Below are the code and all the weights of a small trained network. Each question names an input and a target symbol and asks about switching units off, where a switched-off unit gives its printed mean instead of its output.

import numpy as np


def w(rows, s, z=0):
    codes = np.array(rows[::2]) - 128.0
    scale = np.full(codes.shape[1], s)
    scale[-1] = z or s
    return codes * scale


def f(y):
    return np.maximum(y, 0)


def softmax(a):
    e = np.exp(a - a.max(-1, keepdims=True))
    return e / e.sum(-1, keepdims=True)


def log_softmax(a):
    a = a - a.max(-1, keepdims=True)
    return a - np.log(np.exp(a).sum(-1, keepdims=True))


def net(x, mask):
    ids = ['Ψαδλμσ'.index(c) for c in x.split()]
    T = len(ids)
    res = E[ids] + P[:T]
    u = 0
    for l in range(3):
        q, k, v = (res @ M[l].T for M in (Q, K, V))
        z = softmax(np.where(np.tri(T) > 0, q @ k.T / 3**0.5, -1e9)) @ v
        res = res + np.where(mask[u], z, O[l][:, -1]) @ O[l][:, :-1]
        u += 1
        y = f(res @ A[l][:, :-1].T + A[l][:, -1])
        res = res + np.where(mask[u : u + 4], y, B[l][:, -1]) @ B[l][:, :-1]
        u += 4
    return log_softmax(res[-1] @ U[:, :-1].T + U[:, -1])


Q, K, V, O, A, B = {}, {}, {}, {}, {}, {}
E = w([
[58,183,29,100],'Ψ',
[136,19,74,86],'α',
[41,113,140,77],'δ',
[33,133,39,237],'λ',
[225,200,252,194],'μ',
[102,152,45,20],'σ',
],0.0041)
P = w([
[144,158,140,108],'0',
[122,26,164,27],'1',
[153,63,73,78],'2',
[93,151,94,95],'3',
[191,222,82,244],'4',
[117,252,172,133],'5',
],0.003)
Q[0] = w([
[150,181,86,33],'0.h1',
[151,25,84,254],'0.h1',
[168,62,23,163],'0.h1',
],0.008)
K[0] = w([
[25,180,129,93],'0.h1',
[191,2,96,169],'0.h1',
[67,8,106,161],'0.h1',
],0.0082)
V[0] = w([
[255,29,94,105],'0.h1',
[204,154,120,167],'0.h1',
[224,207,190,142],'0.h1',
],0.0095)
O[0] = w([
[66,254,199,65,94],'0.h1',
[178,181,96,140,44],'0.h1',
[159,185,7,138,3],'0.h1',
],0.0083,0.0015)
A[0] = w([
[60,196,74,165,29],'0.n1',
[159,124,248,192,34],'0.n2',
[135,123,154,148,36],'0.n3',
[165,153,97,189,8],'0.n4',
],0.011,0.0014)
B[0] = w([
[202,97,169,141,234],'0.n1',
[248,120,58,117,254],'0.n2',
[124,111,101,121,136],'0.n3',
[59,139,180,104,225],'0.n4',
],0.014,0.00094)
Q[1] = w([
[164,11,6,89],'1.h1',
[106,144,136,169],'1.h1',
[138,93,103,200],'1.h1',
],0.017)
K[1] = w([
[254,155,185,138],'1.h1',
[112,133,129,87],'1.h1',
[124,108,160,89],'1.h1',
],0.025)
V[1] = w([
[81,106,3,55],'1.h1',
[94,61,175,166],'1.h1',
[213,112,217,45],'1.h1',
],0.014)
O[1] = w([
[33,100,1,89,141],'1.h1',
[125,59,168,168,182],'1.h1',
[206,93,159,11,253],'1.h1',
],0.012,0.0029)
A[1] = w([
[162,132,198,141,246],'1.n1',
[23,34,254,99,80],'1.n2',
[23,12,169,159,252],'1.n3',
[220,98,246,165,20],'1.n4',
],0.007,0.0016)
B[1] = w([
[140,117,96,112,194],'1.n1',
[91,74,210,102,229],'1.n2',
[137,1,76,119,254],'1.n3',
[167,77,59,68,214],'1.n4',
],0.01,0.0064)
Q[2] = w([
[111,115,67,122],'2.h1',
[207,10,43,43],'2.h1',
[195,216,119,145],'2.h1',
],0.012)
K[2] = w([
[142,141,186,173],'2.h1',
[229,241,145,238],'2.h1',
[4,177,178,143],'2.h1',
],0.011)
V[2] = w([
[147,154,10,199],'2.h1',
[172,69,180,248],'2.h1',
[155,165,164,135],'2.h1',
],0.015)
O[2] = w([
[58,157,195,5,58],'2.h1',
[142,231,25,63,88],'2.h1',
[187,141,149,120,2],'2.h1',
],0.012,0.0078)
A[2] = w([
[176,124,167,231,54],'2.n1',
[68,163,161,254,32],'2.n2',
[65,100,163,131,248],'2.n3',
[85,90,241,229,172],'2.n4',
],0.0097,0.0017)
B[2] = w([
[113,97,199,32,219],'2.n1',
[148,98,134,48,154],'2.n2',
[98,97,166,194,177],'2.n3',
[185,255,99,187,252],'2.n4',
],0.0098,0.024)
U = w([
[51,36,148,147,58],'Ψ',
[249,45,159,115,151],'α',
[163,2,14,220,99],'δ',
[124,167,69,80,88],'λ',
[147,170,147,121,41],'μ',
[123,189,145,238,250],'σ',
],0.0026,0.0022)

Each question gives the input, a string of symbols that net reads in full, and the target symbol t.
The units are the heads (3 rows each of Q, K, V and O) and the neurons (one row each of A and B). Each row of codes is followed by its name. A weight is (code - 128) times the scale printed after its matrix; where a second scale follows, it is the last column's (O, A, B and U).
mask holds one flag per unit, layer by layer, with each layer's heads first. A switched-off unit (its flag False) gives its mean, the last column of its rows in O or B, instead of its output. The means were averaged over made-up inputs and are rounded, as every weight is.
A unit's drop is (log p(t) with every unit on - log p(t) with that unit switched off) / (log p(t) with every unit on - log p(t) with every unit switched off).
The circuit of an input: a set's keep is (log p(t) with only the set's units on - log p(t) with every unit switched off) / (log p(t) with every unit on - log p(t) with every unit switched off). Starting from the 12 units with the biggest drops (on a tie, the unit counted first), units are removed one at a time, each time the one whose removal leaves the highest keep (on an exact tie, the one counted first), for as long as the keep stays at least 0.8.
circuit, biggest first: the units of the circuit, biggest drop first
most important unit: the unit with the biggest drop
k most important neurons: the k neurons with the biggest drops, biggest first
k most important neurons of layer l: the k neurons of layer l with the biggest drops, biggest first
drop when u is switched off: that unit's drop, to one decimal
input σ Ψ λ δ δ μ, target α: circuit, biggest first -> [0.n2, 1.h1]
input δ σ λ Ψ, target δ: most important unit -> 0.h1
input α δ α δ, target α: circuit, biggest first -> [0.h1, 2.h1, 2.n1, 1.h1]
input λ λ Ψ, target λ: circuit, biggest first -> [2.h1, 1.h1, 0.h1]
input δ δ δ, target δ: circuit, biggest first -> [2.h1, 1.h1, 1.n2, 0.n2]
input Ψ λ α, target Ψ: circuit, biggest first -> [2.h1, 1.h1, 2.n3, 1.n2]
input δ α δ λ, target δ: circuit, biggest first -> [2.h1, 0.h1, 1.h1, 1.n2]
input Ψ λ δ, target Ψ: 2 most important neurons -> [1.n3, 2.n3]
input δ σ σ α μ σ, target σ: 4 most important neurons -> [1.n4, 0.n2, 2.n4, 1.n2]
input Ψ α Ψ, target Ψ: 2 most important neurons -> [2.n4, 1.n2]
input δ λ δ δ Ψ λ, target δ: 3 most important neurons -> [2.n1, 2.n4, 0.n2]
input δ Ψ α, target δ: 2 most important neurons of layer 2 -> [2.n1, 2.n4]
input λ α λ, target λ: 2 most important neurons -> [1.n3, 1.n2]
input σ δ α, target σ: most important neuron of layer 0 -> [0.n1]
input δ α μ α, target σ: 2 most important neurons of layer 2 -> [2.n4, 2.n3]
input Ψ δ Ψ λ, target Ψ: 2 most important neurons of layer 2 -> [2.n3, 2.n4]
input α α Ψ σ, target α: 2 most important neurons of layer 1 -> [1.n3, 1.n2]
input α δ δ λ, target α: 2 most important neurons of layer 2 -> [2.n1, 2.n2]
input α α α σ, target α: drop when 0.h1 is switched off -> 2.1
input σ δ λ, target σ: drop when 0.h1 is switched off -> 0.3
input λ σ λ Ψ, target λ: drop when 1.h1 is switched off -> 0.8
input α α Ψ, target α: drop when 2.n2 is switched off -> 0.3
input λ α σ, target λ: most important neuron of layer 1 -> [1.n3]
input α δ λ δ, target α: 2 most important neurons -> [2.n1, 2.n2]
input Ψ δ δ, target Ψ: 2 most important neurons of layer 2 -> [2.n3, 2.n4]
input σ α Ψ λ, target σ: 2 most important neurons of layer 1 -> [1.n2, 1.n3]
